Below are the code and all the weights of a small trained network. Each question names an input and a target symbol and asks about switching units off, where a switched-off unit gives its printed mean instead of its output.

import numpy as np


def w(rows, s, z=0):
    codes = np.array(rows[::2]) - 128.0
    scale = np.full(codes.shape[1], s)
    scale[-1] = z or s
    return codes * scale


def f(y):
    return y / 2 * (1 + np.tanh(0.7978845608 * (y + 0.044715 * y**3)))


def softmax(a):
    e = np.exp(a - a.max(-1, keepdims=True))
    return e / e.sum(-1, keepdims=True)


def log_softmax(a):
    a = a - a.max(-1, keepdims=True)
    return a - np.log(np.exp(a).sum(-1, keepdims=True))


def net(x, mask):
    ids = ['εζηλμξπστφω'.index(c) for c in x.split()]
    T = len(ids)
    res = E[ids] + P[:T]
    u = 0
    for l in range(3):
        r = res
        for j in range(3):
            rows = slice(3 * j, 3 * j + 3)
            q, k, v = (r @ M[l][rows].T for M in (Q, K, V))
            z = softmax(np.where(np.tri(T) > 0, q @ k.T / 3**0.5, -1e9)) @ v
            o = O[l][rows]
            res = res + np.where(mask[u + j], z, o[:, -1]) @ o[:, :-1]
        u += 3
        y = f(res @ A[l][:, :-1].T + A[l][:, -1])
        res = res + np.where(mask[u : u + 4], y, B[l][:, -1]) @ B[l][:, :-1]
        u += 4
    return log_softmax(res[-1] @ U[:, :-1].T + U[:, -1])


Q, K, V, O, A, B = {}, {}, {}, {}, {}, {}
E = w([
[46,80,145,178,160,121],'ε',
[76,115,166,225,88,122],'ζ',
[122,70,91,203,63,145],'η',
[161,34,149,108,114,4],'λ',
[182,150,128,172,17,135],'μ',
[117,202,188,196,41,127],'ξ',
[69,234,220,134,125,110],'π',
[179,234,169,95,68,123],'σ',
[208,148,66,45,97,153],'τ',
[105,175,130,31,191,145],'φ',
[116,48,69,43,165,212],'ω',
],0.0048)
P = w([
[143,85,185,99,109,91],'0',
[201,109,128,164,198,69],'1',
[89,157,52,97,73,93],'2',
[171,133,130,147,172,140],'3',
[61,162,90,81,33,150],'4',
[151,155,127,142,157,189],'5',
[35,142,145,57,2,190],'6',
[135,176,120,142,152,236],'7',
],0.006)
Q[0] = w([
[52,170,115,79,42,75],'0.h1',
[81,80,200,133,74,119],'0.h1',
[141,162,86,227,195,98],'0.h1',
[175,75,71,222,32,153],'0.h2',
[153,103,3,44,140,135],'0.h2',
[222,227,123,81,64,106],'0.h2',
[119,149,95,163,142,103],'0.h3',
[106,117,110,148,161,117],'0.h3',
[114,146,112,128,126,133],'0.h3',
],0.035)
K[0] = w([
[165,164,126,52,169,182],'0.h1',
[131,197,116,174,60,185],'0.h1',
[208,102,185,103,112,42],'0.h1',
[189,55,92,222,29,165],'0.h2',
[193,40,57,3,146,158],'0.h2',
[243,227,146,94,63,114],'0.h2',
[169,103,166,168,144,156],'0.h3',
[172,107,155,146,162,118],'0.h3',
[134,131,102,152,145,153],'0.h3',
],0.029)
V[0] = w([
[252,133,97,150,26,168],'0.h1',
[179,190,133,38,146,139],'0.h1',
[137,21,64,70,158,175],'0.h1',
[107,163,122,155,142,182],'0.h2',
[145,154,121,160,132,182],'0.h2',
[143,190,175,140,137,151],'0.h2',
[86,101,105,144,95,89],'0.h3',
[170,111,211,117,171,193],'0.h3',
[125,127,143,121,117,196],'0.h3',
],0.014)
O[0] = w([
[160,235,191,32,170,63,134],'0.h1',
[151,145,17,61,86,81,254],'0.h1',
[1,133,98,138,209,50,76],'0.h1',
[178,91,113,100,146,108,32],'0.h2',
[145,105,129,129,165,93,46],'0.h2',
[101,55,71,120,168,162,143],'0.h2',
[100,88,175,144,144,174,221],'0.h3',
[162,155,60,170,48,62,2],'0.h3',
[98,159,91,164,166,97,5],'0.h3',
],0.0094,0.0014)
A[0] = w([
[248,20,133,133,239,21,110],'0.n1',
[187,135,36,208,225,119,93],'0.n2',
[150,56,135,193,142,69,131],'0.n3',
[200,66,135,186,251,72,3],'0.n4',
],0.014,0.0028)
B[0] = w([
[162,13,51,248,117,168,252],'0.n1',
[158,136,254,94,131,140,183],'0.n2',
[178,136,81,42,191,66,167],'0.n3',
[201,189,9,102,7,144,197],'0.n4',
],0.0091,0.0023)
Q[1] = w([
[81,74,63,191,154,136],'1.h1',
[160,203,88,75,186,236],'1.h1',
[174,67,95,118,57,169],'1.h1',
[90,90,75,152,186,110],'1.h2',
[3,146,144,34,118,236],'1.h2',
[137,87,183,201,76,123],'1.h2',
[158,169,138,200,178,111],'1.h3',
[97,92,153,106,98,131],'1.h3',
[124,149,120,120,119,127],'1.h3',
],0.018)
K[1] = w([
[91,78,82,142,162,153],'1.h1',
[124,126,205,94,186,179],'1.h1',
[149,42,83,79,99,177],'1.h1',
[118,55,84,133,103,107],'1.h2',
[5,207,102,75,39,151],'1.h2',
[163,172,121,182,118,160],'1.h2',
[149,111,152,157,76,52],'1.h3',
[107,101,135,72,142,179],'1.h3',
[130,156,113,138,128,131],'1.h3',
],0.021)
V[1] = w([
[116,85,152,118,124,126],'1.h1',
[121,113,152,106,172,202],'1.h1',
[138,94,152,105,137,120],'1.h1',
[105,126,140,82,103,164],'1.h2',
[97,196,106,127,82,189],'1.h2',
[98,165,121,129,103,153],'1.h2',
[101,212,43,106,191,254],'1.h3',
[122,91,171,142,78,79],'1.h3',
[131,106,127,108,137,123],'1.h3',
],0.0076)
O[1] = w([
[129,150,127,136,116,157,149],'1.h1',
[139,107,103,207,120,124,99],'1.h1',
[131,146,107,144,119,144,161],'1.h1',
[102,152,160,123,102,102,235],'1.h2',
[124,105,175,102,103,72,246],'1.h2',
[136,113,171,110,110,95,139],'1.h2',
[167,161,117,185,69,1,1],'1.h3',
[106,112,131,127,152,193,228],'1.h3',
[114,141,127,120,137,138,150],'1.h3',
],0.006,0.00096)
A[1] = w([
[84,102,150,141,207,229,115],'1.n1',
[175,32,101,200,200,121,68],'1.n2',
[83,94,71,163,178,32,88],'1.n3',
[189,75,117,163,244,145,255],'1.n4',
],0.011,0.0064)
B[1] = w([
[134,118,94,92,105,108,185],'1.n1',
[67,250,47,123,85,187,197],'1.n2',
[134,198,147,172,84,109,136],'1.n3',
[190,82,156,166,213,63,254],'1.n4',
],0.016,0.0089)
Q[2] = w([
[114,128,139,117,154,142],'2.h1',
[87,179,155,176,165,185],'2.h1',
[135,45,162,77,108,79],'2.h1',
[65,164,116,100,59,140],'2.h2',
[200,129,63,168,170,138],'2.h2',
[157,118,115,194,176,140],'2.h2',
[53,173,82,106,8,194],'2.h3',
[97,190,83,112,167,111],'2.h3',
[199,169,203,207,185,181],'2.h3',
],0.017)
K[2] = w([
[123,122,149,148,135,110],'2.h1',
[173,130,149,199,194,141],'2.h1',
[55,139,129,123,74,120],'2.h1',
[142,182,124,168,142,188],'2.h2',
[92,142,155,88,106,114],'2.h2',
[98,109,128,65,75,58],'2.h2',
[123,124,158,118,4,85],'2.h3',
[109,177,97,64,125,130],'2.h3',
[174,170,188,169,154,231],'2.h3',
],0.019)
V[2] = w([
[155,85,124,130,252,101],'2.h1',
[172,126,90,184,220,102],'2.h1',
[71,183,120,45,88,204],'2.h1',
[189,128,182,176,75,130],'2.h2',
[160,105,171,153,105,130],'2.h2',
[123,45,94,173,56,161],'2.h2',
[135,218,70,53,163,164],'2.h3',
[189,134,133,154,167,80],'2.h3',
[35,209,121,87,88,156],'2.h3',
],0.0043)
O[2] = w([
[48,218,28,185,155,186,166],'2.h1',
[108,253,116,200,143,179,214],'2.h1',
[127,54,171,70,50,25,84],'2.h1',
[94,83,185,134,87,107,102],'2.h2',
[136,101,190,132,97,115,93],'2.h2',
[172,83,135,137,73,147,69],'2.h2',
[85,154,203,76,74,18,237],'2.h3',
[112,110,179,195,216,91,252],'2.h3',
[139,214,106,22,36,136,23],'2.h3',
],0.0028,0.004)
A[2] = w([
[75,99,255,130,124,202,252],'2.n1',
[142,146,205,82,86,228,158],'2.n2',
[168,111,80,119,19,167,154],'2.n3',
[64,82,90,68,82,121,194],'2.n4',
],0.016,0.0011)
B[2] = w([
[5,109,112,102,173,165,210],'2.n1',
[220,179,161,136,126,196,228],'2.n2',
[76,111,160,219,67,88,248],'2.n3',
[173,90,61,72,122,137,255],'2.n4',
],0.017,0.0095)
U = w([
[151,140,41,192,173,161,180],'ε',
[184,40,213,131,186,84,242],'ζ',
[41,105,168,106,161,103,193],'η',
[111,90,64,87,121,206,4],'λ',
[127,182,153,75,143,148,96],'μ',
[109,164,154,132,122,168,67],'ξ',
[99,107,148,208,100,164,15],'π',
[212,170,167,121,83,112,117],'σ',
[154,175,99,28,130,77,121],'τ',
[97,93,63,152,65,71,89],'φ',
[56,253,138,110,94,70,200],'ω',
],0.0041,0.0033)

Each question gives the input, a string of symbols that net reads in full, and the target symbol t.
The units are the heads (3 rows each of Q, K, V and O) and the neurons (one row each of A and B). Each row of codes is followed by its name. A weight is (code - 128) times the scale printed after its matrix; where a second scale follows, it is the last column's (O, A, B and U).
mask holds one flag per unit, layer by layer, with each layer's heads first. A switched-off unit (its flag False) gives its mean, the last column of its rows in O or B, instead of its output. The means were averaged over made-up inputs and are rounded, as every weight is.
A unit's drop is (log p(t) with every unit on - log p(t) with that unit switched off) / (log p(t) with every unit on - log p(t) with every unit switched off).
The circuit of an input: a set's keep is (log p(t) with only the set's units on - log p(t) with every unit switched off) / (log p(t) with every unit on - log p(t) with every unit switched off). Starting from the 12 units with the biggest drops (on a tie, the unit counted first), units are removed one at a time, each time the one whose removal leaves the highest keep (on an exact tie, the one counted first), for as long as the keep stays at least 0.8.
circuit, biggest first: the units of the circuit, biggest drop first
most important unit: the unit with the biggest drop
k most important neurons of layer l: the k neurons of layer l with the biggest drops, biggest first
which heads matter: for each layer, one digit per head in row order, 1 if its drop is at least 0.15 and else 0, layers parted by /
input λ ε ω π, target ε: most important unit -> 0.h2
input λ π λ φ λ π φ ε, target ε: circuit, biggest first -> 0.h2, 1.n2, 0.n1, 1.n4
input ε λ π λ φ λ ε φ, target ζ: which heads matter -> 010 / 100 / 000
input λ ω φ τ ε, target φ: circuit, biggest first -> 1.n4, 2.h3, 2.n4, 2.n3
input ε λ π λ σ η μ, target σ: circuit, biggest first -> 0.h1, 2.n2, 1.n4
input λ φ λ φ φ ζ, target ε: circuit, biggest first -> 0.h2, 1.n2, 0.n1, 1.n4
input λ φ σ λ ξ λ τ, target τ: which heads matter -> 100 / 000 / 000
input ω λ π λ η λ, target η: which heads matter -> 010 / 000 / 000
input λ φ φ ζ λ ε φ, target φ: circuit, biggest first -> 0.h1, 1.n4, 2.n3, 2.n4
input μ λ λ ε τ ξ λ φ, target ε: circuit, biggest first -> 0.h2, 0.n1, 1.n2, 1.n4
input φ π ξ φ μ λ λ, target μ: which heads matter -> 101 / 000 / 000
input σ ω η φ τ, target φ: circuit, biggest first -> 1.n4, 2.n3, 2.n4
input λ η π μ λ, target π: circuit, biggest first -> 0.h1, 2.n3, 1.n4
input φ σ λ φ π φ, target η: 2 most important neurons of layer 2 -> 2.n1, 2.n2
input λ φ η ξ φ η, target ζ: which heads matter -> 010 / 000 / 000
input ε σ λ, target σ: most important unit -> 0.h1
input ε ζ φ λ, target ε: circuit, biggest first -> 1.n2, 0.n1, 1.n4
input φ φ η, target φ: circuit, biggest first -> 1.n4, 0.h1, 2.n3, 2.n4
input ξ λ ζ φ τ, target φ: 3 most important neurons of layer 2 -> 2.n3, 2.n2, 2.n4
input λ ε ω, target ω: which heads matter -> 100 / 000 / 000
input φ μ λ ε φ λ λ π, target ε: circuit, biggest first -> 1.n2, 0.n1, 0.h2, 1.n4
input φ π ξ τ ω λ π, target ω: 2 most important neurons of layer 2 -> 2.n4, 2.n2
input λ η ε π τ λ λ, target τ: which heads matter -> 100 / 000 / 000
input σ ε π φ λ σ ε, target σ: circuit, biggest first -> 0.h1, 1.n4, 2.n2, 2.n1
input ω σ ε λ, target ε: which heads matter -> 000 / 010 / 100
input λ φ σ η π, target σ: which heads matter -> 100 / 001 / 001
input η λ λ ε λ, target λ: most important unit -> 2.n4
input ω ξ λ, target ω: which heads matter -> 110 / 000 / 000
input λ ζ ξ, target ξ: 2 most important neurons of layer 2 -> 2.n2, 2.n1
input ζ σ λ μ, target ε: most important neuron of layer 2 -> 2.n3
